What can hang from each mark
R: V
W: D G J P
Q: R
L: A P Q
A: E M U
U: D H J
P: G
X: D W
E: G L M V
G: E L P
M: D H T U X
D: T U
V: L Q
H: A E
J: Q T W X
T: J Q X

Every row comes from one small tree of marks. Brackets hold a mark, then the marks that hang from it, in alphabetical order. Every link used is in the known rows. Which tree was each row made from?
Known rows
[L A [P G] [Q R]]: [ 172 -189 -162   42 -158 -309 -206 -179  -21 -286  309  185  152 -265
  313  209  -37   87 -136   -7  -67  173  288  142  125  162  263   34
  361 -287  127  107   44  -13 -121 -126 -248  111  -51 -177  250 -324
 -511   28   32  352  163  164 -384  -15 -227 -353  221]
[X [W D G]]: [  94  -29 -430   83  121 -122  437  -88 -276  -42  223  -20  177 -330
  108 -201   76  315  -24  304  427   17  517  -59  175   37  192 -171
  156 -207 -403  113 -154   80  309  111  125  316   45  193  372 -315
   97   36 -101 -186 -272 -183  -97  168   48  128   87]
[V [L [A E U]] [Q R]]: [ 172  116 -102   47 -339 -264 -103   97   19  -34 -277  440 -111 -181
  199   49 -203 -166 -150   38 -238 -244  151  186  116 -259  -16  206
  324 -267 -162   72  -73 -151 -308   34  -40  417  305  100   68 -239
  -33  213   68  299  132   56 -538 -177 -123  -40  238]
[L [P [G [E M]]] [Q R]]: [ 155  -77   23   74 -155 -155   -1  -21  -35 -182  174   55  118 -261
  282  183   50  248 -127  -10  143  162  241  101  227  260  322  229
  248 -105   89   83  -30  -77 -240   -9  -10   76  -25 -165  187 -269
 -321 -207   52  303   97  239 -313 -162 -114 -182  107]
[P [G [E [L A]]]]: [ 162 -154  -16   82 -113   33   93  -88  -72  -52  282  135   37  -46
  327   54   75   23   75  -22 -135  -32  365   28  137  562   47  114
   52  -20 -173  142 -139   44   86 -146  269  109 -130  -66   20 -179
 -178  -60   47  169  297   27 -334  -54  -56 -175  321]
[H [E L M V]]: [  21   44  -59   68  298  246   39  -34  -64  108  -63  172 -318 -127
  195  145   26  357 -211 -101    0 -177  320  -29  -81  410  -49  142
 -128 -288 -388 -346 -369   96  212 -101  361   83  -58 -191   74   60
 -205 -384  175   60  156  235 -225 -274   42 -276  113]
[X [W G J P]]: [ 197 -124 -516  155   98 -266  477 -143 -301   34   87 -110  224 -100
  137 -175    4   87  164  270  404 -125  631  -90  124 -131  305  -62
  403  -27 -303  143 -196   20  341   97  -16  311  265   98  482 -386
   43  -72 -279 -267 -350 -215    1  205   30  169   -3]
[Q [R [V L]]]: [ -73   88 -226   32 -217 -205 -182   28 -108 -182   67  306   44  -40
  -14  -43  -48   62  137  124  235   -7   70   51   73   35  171   31
  254 -174 -217   55  -64   18  -94  208 -127  283  209 -277   81  -98
   52 -125   60  321 -158   59 -278   77 -179  -75  148]
[H [A [E M V]]]: [ 140  194  -85  120  209 -188  128  -27   -3   78 -180  197 -331 -146
   92  -55  141  196 -349 -131  -22 -256  341   51   49  300   35   90
  -32 -394 -193 -337 -219   94  273  -21  316  171   51 -170  188 -110
   19 -260   86 -121  233  119 -203 -283   93  -12  235]
[X [D U] [W J P]]: [ 275 -148 -345   14   31 -194  448 -270 -541  127  113   64  195 -401
  116 -129   27  124 -162  195  365 -159  472  -74   86 -237  166  119
  328  -92 -381  112 -240   75  334   32   73  286   49  204  572 -271
  -24 -256 -123  -33 -343 -334  -30   63 -106  146   19]
[G E [L P Q]]: [ -88  -23  -41  -26   88 -405   25  -63   73 -293  415  204   95 -295
  436  176 -104  156  195  236   76   83  409  226  101  152   56  213
  134   88  -23  299  -17  143 -206 -145   72   -7 -206   53  295 -123
 -159 -220   47  285   33  -34  -27  -32  -72  -20   46]
[Q [R [V [L [A U]]]]]: [ 106  -15 -199  -39 -319 -129 -260  -71  -10 -118   73  380 -110  -43
    6  160 -139 -115  -20  -29  -17 -137  100   18  143  -33   55   48
  208 -293 -239  184   -9 -107 -167   12 -306  356  290 -127  153 -190
   -7   -8  157  381  -65   14 -459   22 -174 -227  272]
[H A [E G L]]: [ -38 -157  -19  103  199  222  115  182  -98   -1  266  332  -40  -76
  261  122   31   85   36   29 -153 -147  352  -33 -138  334  -53   64
   52 -134 -293 -337 -464   98  388 -168  321   23 -226 -274  189 -164
 -164 -130   -5  127  250   81 -168 -112   90 -338   81]
[H [A [M T [X [W D]]]]]: [ 132  108 -228  190  213  -10  628  210 -141   58  188   60 -120 -144
  -92  -45   79  397 -119   26  143  -68  222   36  168  106  114   63
   97 -332 -353  222 -260   31  210 -147  161  146  -99  156  388 -174
  162   37  122 -252  -73  -35  -87  202  -57  189  252]
[R [V [L A] Q]]: [ -18   29 -197   43 -292 -328 -111 -106 -153 -258  217  354   21 -143
   59   78 -143 -110  175  109 -206 -160  342   42  130 -126  -57   23
  206 -133 -207   60 -187  -83 -181  -58   85  233  112 -154  135 -138
 -227 -219  126  207   -6  166 -324  -84 -115   54  289]
[W [J T] [P [G [E L V]]]]: [ 158  -75 -105   89  197  -32  220  -88 -229  -12   32 -144   37   68
  210   29   83   32  251  192   20 -336  292 -127  152  446  203  231
  156  -69 -105   39 -181   27   12   11  -88  102  184 -116   30  -23
   -6 -376 -125   40   15  134 -207   12  -42 -145   92]
[W J [P G]]: [ 157 -101 -355   80   41 -256  332 -114 -260 -106  168   91  232   28
  233 -218  237   21  144  116  251 -103  448 -139  119  170  298   91
  360  -87 -121   48 -216   66  247  176 -100  259  142 -175  299 -181
 -171 -157 -171 -123  -94  -47 -166  152 -141  -30    4]
[A E [M T U]]: [  88  305 -162  156  112  101  101  189   35    9 -232  209 -474  156
  110 -110   34   70 -189  -77  -78 -164  125  -44  120   71  136  216
    4 -189  -71  411 -231  138   53   53  153  263  124  282  251  -56
  177   51   66 -303  -28  -46 -101   80  -41  174  -10]
[A [M T [X [W D P]]]]: [ 201   49 -298  128  133   84  606   38 -247   85   76  -29 -104 -109
   -4  -93   -6  380   13  144  267  -68  246  -20  229   71  221  158
  198 -315 -326  308 -195  -61   72 -137   72  167   52  315  502  -64
   34 -100   47 -311 -231  -58 -107  310  -64  204   55]
[E G [L A]]: [ 126 -109 -176   53   52  295   33 -241 -137  -20  179  161  -33 -102
  341   84  -49   42   -9  -16 -257  -25  411  -56   14  519  -69   91
  -20 -182 -168 -126 -196   21  211 -185  337    6  -86 -164  143 -223
 -329   37  153   75  155   -8 -263  -65   72 -314   57]
[W [D T] G [J [Q R]] P]: [ 248  121 -443   92  217 -337  216  -68 -459    8 -126   76  290  -90
   50 -293   42  155  104  676  459 -234  430 -247  153 -221  479   26
  436 -236 -113   86  -53  -72  236  283 -629  308  516   49  447 -156
  125  -34 -380 -256 -294 -161  137  278 -153  -28 -322]
[M U [X W]]: [ -92   13 -298  238   92  253  271   59 -271  -50  223  -49 -194 -189
   21   -6 -100  173  -75  -25  235   76  309   67  192   48   68  -19
 -133 -155 -203  417 -199  160  148  -33  223  232 -109 -141  294  -37
   30  134   69  -56  -94   19 -104  236 -129  175  106]
[Q [R [V [L [A [U J]]]]]]: [ 148  -23 -188   48 -338 -151 -208   73    7 -146   62  328  -18   50
   51  161 -182 -238 -131  -37   -5 -112   71   -4   97  -10   73  124
  277 -171 -182  250    2  -77 -149   87 -203  450  278  -65  174 -294
  -28   38  230  512 -173   -1 -482  -10 -143 -160  259]
[A [E L [M H T]] [U D]]: [ 192  102   51   31  135  711  255   86  176  340 -354  220 -470 -125
  392  -69 -112   77 -379 -199 -340 -193    9  -32  179  284  -49  559
   32 -118 -256  133 -266  -31  -12  -35  217  279  -69  260  190 -194
  -64   59  259 -113   19   58 -230 -108   48  146   45]
[T [J Q] X]: [-427   10 -123  -88  288 -275  -64  -57 -260 -185 -133   25  155 -335
  163 -157   61  -56   95  160  140  -88  224   18  170  176  152   -9
  -36  -62   91  203   -4   49  -78  226  211  139   81 -325   48   38
  -89  126   84  318 -298  294  141   93 -261   83  243]
[J T W X]: [-235  126   14 -113  361  -99 -150  -95 -379 -446   -8  -59   18 -185
  -58  -63   31    8  282  340  164 -170  321   -2  288  198  182 -231
 -105 -349 -159  -96 -370  239   -6   66 -117  150  -52 -233  206 -117
  162  364  -10  405   65  153  -91   23 -157   -1  172]
[X [D [T J] U]]: [  57  -73 -307  -49   -6 -233   -4 -227 -582   32   45  360  108 -312
  146 -187  229  122 -280   86  116  -67  235 -115  159   47   18  148
   54 -140  -63  155  -55  165  167  208   64  298    3   36  351   27
  138 -177  -64  120 -210  -74  158 -169 -214   70   30]
[D [T Q [X W]]]: [-341 -185 -157  -13   -8 -335  132 -107 -505  -38  -96  121  166 -254
  166 -166  123  166 -177   88   74  166  278  121  230  142   79   93
   91 -252  137  347   52   94  -56  125  306  197  -50  -51  156 -123
  123  130  -77  248 -348  -16  134   90 -228  138  267]
[U D [H [A [E L] M]]]: [ 253  -90   -6   19   56  139  224  253  264  353  -44  185 -207  119
  442 -136   63  -33 -332    7  -73  -66  145  129  -44  302  -22  348
  275 -190 -189 -249 -386  187  459  -44  403  335 -164  339   30 -309
  105 -117   79   45  -19 -102 -131 -152   18   52  281]
[G [E [M D H] [V Q]] P]: [ 208  268  209  140  317  123  299   41 -147   32   56   90 -226 -183
  122  -36 -156  379  -22  -29 -115 -212   31  179  432  226 -190  252
 -164   36 -344  238 -366 -100 -282  -35  590   34   67  -95  276   80
 -171 -302  212 -297  -61  250  -42 -206  191  258  154]
[T [J [W D] X] Q]: [-214   12 -122 -194  397 -241   76   95 -405 -499 -214  -21  162 -268
   41 -131  195  116  243  322  340 -185  337  -12  353   81  230 -146
  -20 -179  -77   10 -197   99   36   56  172  263  152 -129  242  134
  -55  217  123  435 -215  278    8  116 -208  287  161]
[W [J T] P]: [  17   33 -288  -17  278 -314  161 -158 -328 -152  113    4   82    2
  111 -191   -1   29  186  324  198 -196  458 -112   68  -42  259   87
  245 -167 -130   19 -231  129  178  151 -249  177  153 -210  368  -70
   10  -92 -263  -42 -214 -127   69   99 -115   28  -24]
[L [A [E M]] [Q [R V]]]: [ 246  132  -87  -76 -125 -133 -190 -221   81 -131 -143  284 -198   -7
   73  198 -164   52 -274  -22   45  -13  235  150   87  152  302  180
  158 -308  -62  -41   50  -62 -103 -105  -54   62  154  -22  304 -202
 -146 -126  139  130  181  117 -285 -190  -63 -109  183]
[M [D [U [J Q]]] T X]: [-128  212  -94  192  345  299  219  150 -420 -109  -73  158 -123 -137
    4  -94 -104   39 -156  143  -37 -136   93  -91   57   11   44  296
 -196  -90 -126  350 -334  173  -11    4   71  230  -64 -182  281   -4
  -73   88   47   94 -304  116  124  118 -174  108   33]
[L A P [Q R]]: [ 165  -77 -190   -8  -48 -367 -254 -194  -16 -263  206  217   24 -302
  292  201 -201  141 -120   79  -48  123  349  192   29  -33  199   35
  278 -296   37   42   66   27  -73 -143 -194   94   -1 -179  340 -212
 -461    3   57  334   59   42 -193  -36 -173 -253  159]
[R [V [L [P [G E]] Q]]]: [-104 -248  -13   35 -393 -297  -85 -167    1 -384  378  266  117 -181
  289  266  -38  -52  269   39  -53  -16  234   49  231   71  176  176
  281   73  106  247  -17  -53 -372  -31 -118  133   -6  -28  141 -181
 -328 -519   96  384   26  266 -333   15 -148  -43  168]
[L [A M] [P [G E]] [Q R]]: [ 350 -133   14   38 -252 -327  -89  -64  106 -142  218  147   70  -39
  286  296    3  101 -151  -60  -11  115  189  156  229  239  273  129
  339 -198  132  245   34 -112 -234 -205 -142   63   67  187  200 -318
 -305  -97  100  285  146  112 -372  -91 -128 -292  285]
[T [X D W]]: [-134 -133 -157  -47  127 -153  350 -238 -327  -40  123    1  240 -548
  143 -159   -5  166 -193   20  357  175  177  159  262  126   68  -43
   78 -213 -240  257 -130   58  123   89  395  161 -211   47  283 -281
   40  126  112   97 -219 -126 -110  100  -92   90  264]
[Q [R [V [L A]]]]: [  59   13 -179   22 -223 -220 -236  -91  -55 -204  130  348  -13  -13
  -20   78 -141  -23   85   79   73  -41  143   68  105   28  115  -34
  272 -204 -226   94  -18  -51  -74    9 -169  248  207 -260  148 -146
  -86  -76   61  339   -9   18 -345   40 -173 -163  297]
[W [D T U] [J [Q [R V]]]]: [ 139  182 -333  -54  -27 -255  -44  -96 -559   -5 -169  324  120  -85
  -98 -152  140  122 -112  498  342 -319  310 -273   65 -132  331  146
  191 -281 -140   79   47   68   75  353 -577  238  407  -18  292   44
  225 -267  -65  150 -334 -127  152  123 -383  -92 -140]
[J [Q [R V]] T W X]: [-316  275   67 -160  274 -174 -557   -2 -374 -502 -122 -155   84 -203
 -342   44 -142 -152  301  487  297 -261  135    0  310  194  422 -264
  -65 -411  -67    2 -274  107 -248  112 -491   52  157 -309  128 -170
  287  325   82  650  -55  346 -131  128 -301 -121  149]
[X [D T] [W J]]: [ 181  -38 -399   87  127 -391  378 -363 -445  -12  164  105  270 -316
  136 -220   32  192 -268   55  332   33  369    4  194   85  161   37
  186 -165 -260  176 -122  162  322  245   49  221  -57  170  394 -332
  250  -37  -12 -210 -192 -369   41    6 -101  129  -37]
[R [V [L [A U]] Q]]: [  24    8 -218  -20 -394 -236 -132  -81 -108 -175  161  385  -73 -169
   84  154 -142 -209   67   -1 -301 -261  301   -2  166 -192 -116  100
  144 -219 -222  152 -181 -140 -284  -62  -52  340  191  -26  145 -181
 -143 -151  215  252  -59  161 -435 -106 -120  -11  266]
[D [T [X W]] [U [J Q]]]: [-262  -89  -44   97  -64 -175   26  -81 -635   96 -135  131  172 -365
  148  -80   50  -44 -326  268   -4  -54  304  -65  101   67   61  136
   78 -150   68  299   44  157  -65  240  173  292  -53   73  197 -268
  137   92    5  475 -394  -11  158   11 -304   67  210]
[E G L [M T]]: [  42   95 -130  134  192  545  203  -63 -169   33  -16   62 -156 -130
  243   31   34  241  -50  -80 -260  -41  294 -176   46  587    9  325
  -71 -118 -177 -109 -323  -21   76  -63  454   -9  -92 -245  130 -235
 -226  -60  190  -98   15  149 -197 -128  109 -170 -119]
[Q [R [V [L [P G]]]]]: [ -95 -178 -200  110 -434 -236 -222  -45  -73 -234  178  224  154 -150
  108   49   43   15  134   10  149   15  106   31  231   92  225   55
  444 -198  -16  162  -41  -86 -246  161 -313  243  165 -194  110 -210
 -196 -259   76  431  -46  200 -473  117 -282 -233  172]
[Q [R [V [L [A [U D]]]]]]: [ 234  -90 -143 -107 -289  -44 -195   61   73  -99  103  348  -43  -86
  126   99 -161 -184 -147   13    5  -72  -13   44  215  -10   38   49
  227 -286 -230   85  -39 -108  -44  -26 -293  466  160  -35   86 -249
  -30  -71  171  457 -168  -42 -426   29 -137 -193  438]
[A [E [V L Q]] [M U X]]: [  32  277 -139  285  -79  205  226  190   -6   96 -396  203 -498   62
   59  112 -106   48 -142  -94 -131 -281    3   72  202 -168 -130  262
  -27 -268  -43  217 -291  -74 -247  -62  252  304  343  227   -7  162
  -26 -137  231 -176   82  354 -388  -53  -36  201   47]
[U H [J X]]: [  25  -63 -190   19  263  -25   96  152 -151 -183   63   57   84   68
  226 -173   47 -135  -97  190  272    3  268  -40   14  176  139  176
  100  -37 -116   -3 -336  307  220  275  320  428  -71 -219  173 -277
  -42  246   75  342 -229   -9  -33  -46 -103   80   -9]
[J Q T [W P]]: [-269  157   39  -53  310 -242 -263 -156 -429 -309  171 -129   39 -309
  -37  -78 -121  -66  317  466   42 -256  452  -44  195  141  268 -189
   80 -293  -65  -32 -338  115  -32  -30 -260   75   -3 -190  320 -125
   18   35 -167  318 -130  199  -72   97 -163   11   74]

Write each row's tree
[ 280  232 -156  139 -128 -301  -92   71  -25   20 -144  248 -102  -74
   34  151  -86  132 -170   -4 -166 -148   44  120  101    4  -65   43
  265 -402 -191  -84 -146 -163 -245  -88   99  281  357   -1  -62 -160
 -156  -66  223  179  -33  227 -499 -221  -58 -162  328] => [E [V [L [A M]] [Q R]]]
[ 157   14   74  -45  -18  143   65 -152  109   59  -58  183 -154   58
  496  168  -83  137  -76    6 -286  -53  180  133   41  565   39  409
   65  -52  108    6 -174   44  -75  -74  544 -116    7  432  151 -267
 -225  -91  252  -47  107   98 -184  -94  140 -123  -79] => [A [E [G P] [L Q]] M]
[-155  105 -240   48 -283 -306  -55   17 -206 -239  158  308   84 -171
   63  -44  -51  -28  220  154  -42 -123  275   26   94 -119    0   83
  193 -106 -195   32 -236  -13 -210  136  121  263  114 -184   73  -90
  -86 -267  121  187 -157  205 -259  -47 -127  138  139] => [R [V L Q]]
[ 251  -76 -372   27  122 -215  522 -115 -294 -130  190  100  271  -62
  242 -273  280  169  148  279  387 -148  466 -202  168   83  323   79
  382 -162 -240    8 -181   21  306  190 -175  284  163  -42  387  -80
 -194 -222 -144 -220 -116 -121 -177  235 -139    4  -61] => [W D J [P G]]
[  83  -80  143  279   78  115  295  151  -12    3  284  158 -154 -173
  134   38  114  170  -17 -189 -234 -147  237  -58  329  225   85  266
  246   74  -77  319 -306 -109  -85 -118  104   59 -151 -244  396 -252
 -254 -184    4  -63  212  224 -181  -81  -24   87  174] => [L [P [G [E [M [H A] T]]]]]
[-351  234   30  -59  367 -209 -277 -136 -362 -361  166  -92   24 -318
  -60  -73  -71  -25  185  356   32 -186  413  -24  177  258  199 -226
  -88 -278  -61  -18 -329  210  -25   72 -142   53  -80 -230  146 -155
  111  188  -39  379 -113  204  -77   12 -177  -11  142] => [J Q T W]
[ 133   66   47  100  -42   80  113 -234  168  170 -187  448 -370  132
  221   12 -134    0 -161 -128 -223 -176   98   81  160  -13  -80  195
  277 -133 -191  193 -166  -61  -73  -80  116  218  186  347  254 -153
 -140  120  122 -112  179  -59 -315  -78   -1  118  165] => [V [L [A E [M H]]]]
[ -25  220 -127  134  439  290  249  -42 -143  -88   77  277 -188  -90
  117 -229  -91  265   31  -43  -77   -9   -6   21  190  101   -7  149
  -30 -117 -375  347 -304  124    1   48   75  171 -100 -199  381  -24
  -48  155   49 -342 -150  -32   54  151  -11  171   -3] => [M D H T]
[ 213  127   18  124   61 -167  218   48  -30  -85  271   96   33 -171
  170  186  124  107  -58    8 -123 -124  335   85  318  560 -109  160
   13  -72 -207  141 -217 -121 -243 -258  390   52  -45  -87   14 -202
 -130 -235  152   78  265  268 -468 -351   43 -126  361] => [P [G [E M [V Q]] [L A]]]
[ 103   27 -124   -8   60 -228  -59  -24   61 -271  442  261  240 -125
  267  201   25   87  -12  156   37  253  174  201   86  413  168   75
  290 -150  -60  247    7   77 -149 -163 -139   83 -154 -148  135 -365
 -188  252   11  320  197   78 -398   -4 -192 -325  241] => [P [G [L A [Q R]]]]
[  33  -42 -195  -75 -102 -393 -331 -163  128 -322  376  262   82 -196
  205  338 -238   51   86  180   58  111  290  248  102   97  155   91
  317 -199  -36  292  119    0 -258 -254 -333  -39  -16  -37  384 -206
 -255 -149  156  417   64   40 -232   39 -212 -292  164] => [G [L A P [Q [R V]]]]
[  98  272  -80  289  415  585  129 -224 -289  150  -96  206 -529  -73
   65  -41  -42  411 -341 -162 -125  -69  -44 -102  370  137 -158  132
 -275 -383 -290  256 -245   57   18   -1  -12  228   74 -144  387  160
    3 -132  159 -545   -7  108   26  -48   41   91 -147] => [E [M [D T] H U] V]
[ 106  -77  110   48  311  402   74  -11  -81   70   95  135 -258  -61
  272  231  -28  317 -103  -86 -160 -229  270  -44   53  696 -125  210
 -153  -81 -220 -272 -423   -3  132 -113  644 -110  -48 -178  137  -37
 -350 -427  198   59  139  272 -232 -254  198 -400   39] => [H [E [G P] L M V]]
[  47 -139 -247  122   66  227  -41 -239 -117   14    9   27 -112 -277
  399  132  -17  181  -52  -96 -199 -138  364  -56   42  528  -77  141
  -36 -304  -48 -226 -146   13   69 -100  281  -17   27 -143   96  -87
 -402 -347  285  122   19  179 -286  -80   75 -386  -90] => [E G [L P] V]
[  24   63 -331  132  244  100  557   50 -275 -121  172   40  -32 -277
    6 -138  -23  364   -5  121  250    3  302   18  179  159  155   76
    4 -196 -334  295 -137   95  110   15  182  171 -127  -43  350  -44
   37   63   61 -133 -167  -46  -77  260 -112  197  108] => [M T [X [W D]]]
[-156  273   19  -57  304 -174 -309   72 -317 -388 -191  -53  124 -315
 -102  -66  -46   -8  187  382  306 -159  218   63  213  192  345 -251
  -19 -337 -148 -111 -276  136  -51  116 -161  166  112 -308  112 -201
   78  450  111  532   30  240 -164  111 -251  -80   98] => [J [Q R] W X]
[ 193  -46 -141   12 -229  -45   75   35   50  125  113  319 -165    9
  242  116  -71 -150 -176  -43 -325 -172  235    0   89 -185 -211  290
  296 -191 -195  112 -368  -90 -173  -44  189  458  171  229   58 -333
 -142   38  170  173 -219   81 -437 -254  -85   -5  191] => [V [L [A M [U H]]] Q]
[ 277 -100  -44   73   76  815  213  206  179  322 -136   70 -344  216
  506  -22  -36 -130 -340  -38 -109  -28   40  -73  100  389  -54  412
   75  -84  -56   -4 -393   95  323  -31  490  309  -48  418   22 -243
  -23  -65  171  -83 -158  -50 -228  -49  121  -39  -84] => [A [E G L] [M [U D H]]]
[ 162  244  -48   46  105 -222   19  276   19  -72  -69  201   66  -95
  233    7  -76   66   18  219  -22 -181   73  276  190  518  -39  257
  157  -45  -30  109 -119  -40 -304   75  459  -20  183   34   60 -174
   61  -20  113  146   46  155 -342 -144   85 -187   28] => [A [E [G L P] [V [Q R]]]]
[ 288    6   -3   76  104  221  304  -14   54    1  -72  234 -333  301
  138   63  -95    0  -95 -152 -260 -199  148   51  277  507   21  325
   -4  -43  116  374 -235  -85  -29 -181  440 -109  115  236  340 -139
 -135   96   88 -248  175   32 -161   34  102  -84  117] => [L [A [E [G P]] [M T X]]]
